Here is a tiny trained network, its code and every weight. The questions are about switching its units off for an input and a class, where a switched-off unit gives its printed mean instead of its output.

import numpy as np


def w(rows, s, z=0):
    codes = np.array(rows[::2]) - 128.0
    scale = np.full(codes.shape[1], s)
    scale[-1] = z or s
    return codes * scale


def norm(h):
    return h / np.sqrt((h * h).mean(-1, keepdims=True) + 1e-5)


def f(y):
    return np.maximum(y, 0)


def log_softmax(a):
    a = a - a.max(-1, keepdims=True)
    return a - np.log(np.exp(a).sum(-1, keepdims=True))


def net(x, mask):
    res = np.array(x, float).reshape(1, 5) / 4 @ E
    u = 0
    for l in range(3):
        y = f(norm(res) @ A[l][:, :-1].T + A[l][:, -1])
        res = res + np.where(mask[u : u + 4], y, B[l][:, -1]) @ B[l][:, :-1]
        u += 4
    return log_softmax(norm(res)[-1] @ U[:, :-1].T + U[:, -1])


A, B = {}, {}
E = w([
[97,131,178,145,102,127,93,173],'x0',
[192,130,117,138,90,201,3,128],'x1',
[150,119,192,177,203,170,126,92],'x2',
[107,179,98,204,119,73,72,166],'x3',
[171,85,152,139,135,98,81,107],'x4',
],0.0041)
A[0] = w([
[138,54,229,126,140,107,85,135,2],'0.n0',
[132,165,154,217,205,189,72,114,17],'0.n1',
[125,66,255,118,134,141,109,137,21],'0.n2',
[72,143,138,172,93,93,107,181,13],'0.n3',
],0.011,0.0011)
B[0] = w([
[189,135,146,230,124,150,121,53,197],'0.n0',
[253,150,135,231,87,136,138,21,255],'0.n1',
[228,191,89,172,129,125,165,54,204],'0.n2',
[121,212,121,120,185,123,146,209,224],'0.n3',
],0.0063,0.0067)
A[1] = w([
[112,93,192,38,190,165,248,111,90],'1.n0',
[51,57,202,113,193,168,64,167,52],'1.n1',
[113,55,74,118,137,32,101,114,2],'1.n2',
[110,113,160,127,72,255,90,154,33],'1.n3',
],0.01,0.00064)
B[1] = w([
[83,14,106,58,166,197,253,179,254],'1.n0',
[50,108,75,135,86,26,137,82,128],'1.n1',
[156,168,99,200,37,129,133,72,152],'1.n2',
[53,140,229,61,175,112,76,99,172],'1.n3',
],0.0067,0.0054)
A[2] = w([
[140,53,155,87,115,183,1,127,56],'2.n0',
[149,18,139,112,116,86,144,115,2],'2.n1',
[72,94,106,171,103,11,127,132,71],'2.n2',
[128,81,113,57,170,105,255,80,157],'2.n3',
],0.0089,0.00092)
B[2] = w([
[24,116,252,38,143,78,165,36,162],'2.n0',
[170,205,110,100,229,192,125,160,159],'2.n1',
[175,171,200,124,196,225,1,204,149],'2.n2',
[205,2,97,174,177,139,198,126,254],'2.n3',
],0.0045,0.0073)
U = w([
[233,149,137,231,115,140,112,29,165],'0',
[61,224,107,121,141,94,67,254,131],'1',
[100,11,74,84,176,162,243,179,145],'2',
[27,111,211,20,99,114,40,68,107],'3',
[76,63,60,105,25,111,59,122,3],'4',
],0.007,0.0056)

Each question gives the input, the list of numbers given to net, and the class t.
The units are the neurons (one row each of A and B). Each row of codes is followed by its name. A weight is (code - 128) times the scale printed after its matrix; where a second scale follows, it is the last column's (A, B and U).
mask holds one flag per neuron, layer by layer. A switched-off neuron (its flag False) gives its mean, the last column of its row in B, instead of its output. The means were averaged over made-up inputs and are rounded, as every weight is.
A unit's drop is (log p(t) with every unit on - log p(t) with that unit switched off) / (log p(t) with every unit on - log p(t) with every unit switched off).
The circuit of an input: a set's keep is (log p(t) with only the set's units on - log p(t) with every unit switched off) / (log p(t) with every unit on - log p(t) with every unit switched off). Starting from all 12 units, units are removed one at a time, each time the one whose removal leaves the highest keep (on an exact tie, the one counted first), for as long as the keep stays at least 0.8.
units of the circuit, in order: the units of the circuit, biggest drop first
most important unit: the unit with the biggest drop
top k neurons: the k neurons with the biggest drops, biggest first
k most important neurons of layer l: the k neurons of layer l with the biggest drops, biggest first
drop of u: that unit's drop, to one decimal
input [8,7,-5,-5,5], class 3: units of the circuit, in order : (2.n0)
input [-4,6,-4,-8,6], class 3: units of the circuit, in order : (0.n1 2.n0 1.n3)
input [6,-7,2,5,4], class 1: top 4 neurons : (0.n3 0.n1 2.n3 1.n0)
input [3,5,-7,-4,7], class 3: units of the circuit, in order : (0.n1 2.n0)
input [1,7,-6,-8,7], class 3: top 4 neurons : (0.n1 2.n0 1.n3 2.n3)
input [-8,-6,-7,6,-3], class 1: units of the circuit, in order : (1.n0 0.n1 2.n2)
input [1,3,-4,0,4], class 3: top 2 neurons : (0.n2 0.n1)
input [-5,8,-3,-5,8], class 3: top 2 neurons : (0.n1 2.n0)
input [5,4,-8,0,4], class 3: 2 most important neurons of layer 0 : (0.n2 0.n1)
input [-2,-4,0,8,8], class 1: 2 most important neurons of layer 2 : (2.n3 2.n2)
input [-3,-5,0,8,2], class 1: drop of 0.n1 : 0.1
input [4,-2,-6,0,-2], class 1: drop of 1.n0 : 0.3
input [2,-6,-5,5,-1], class 1: drop of 1.n0 : 0.2
input [7,7,-4,2,-7], class 1: most important unit : 0.n3
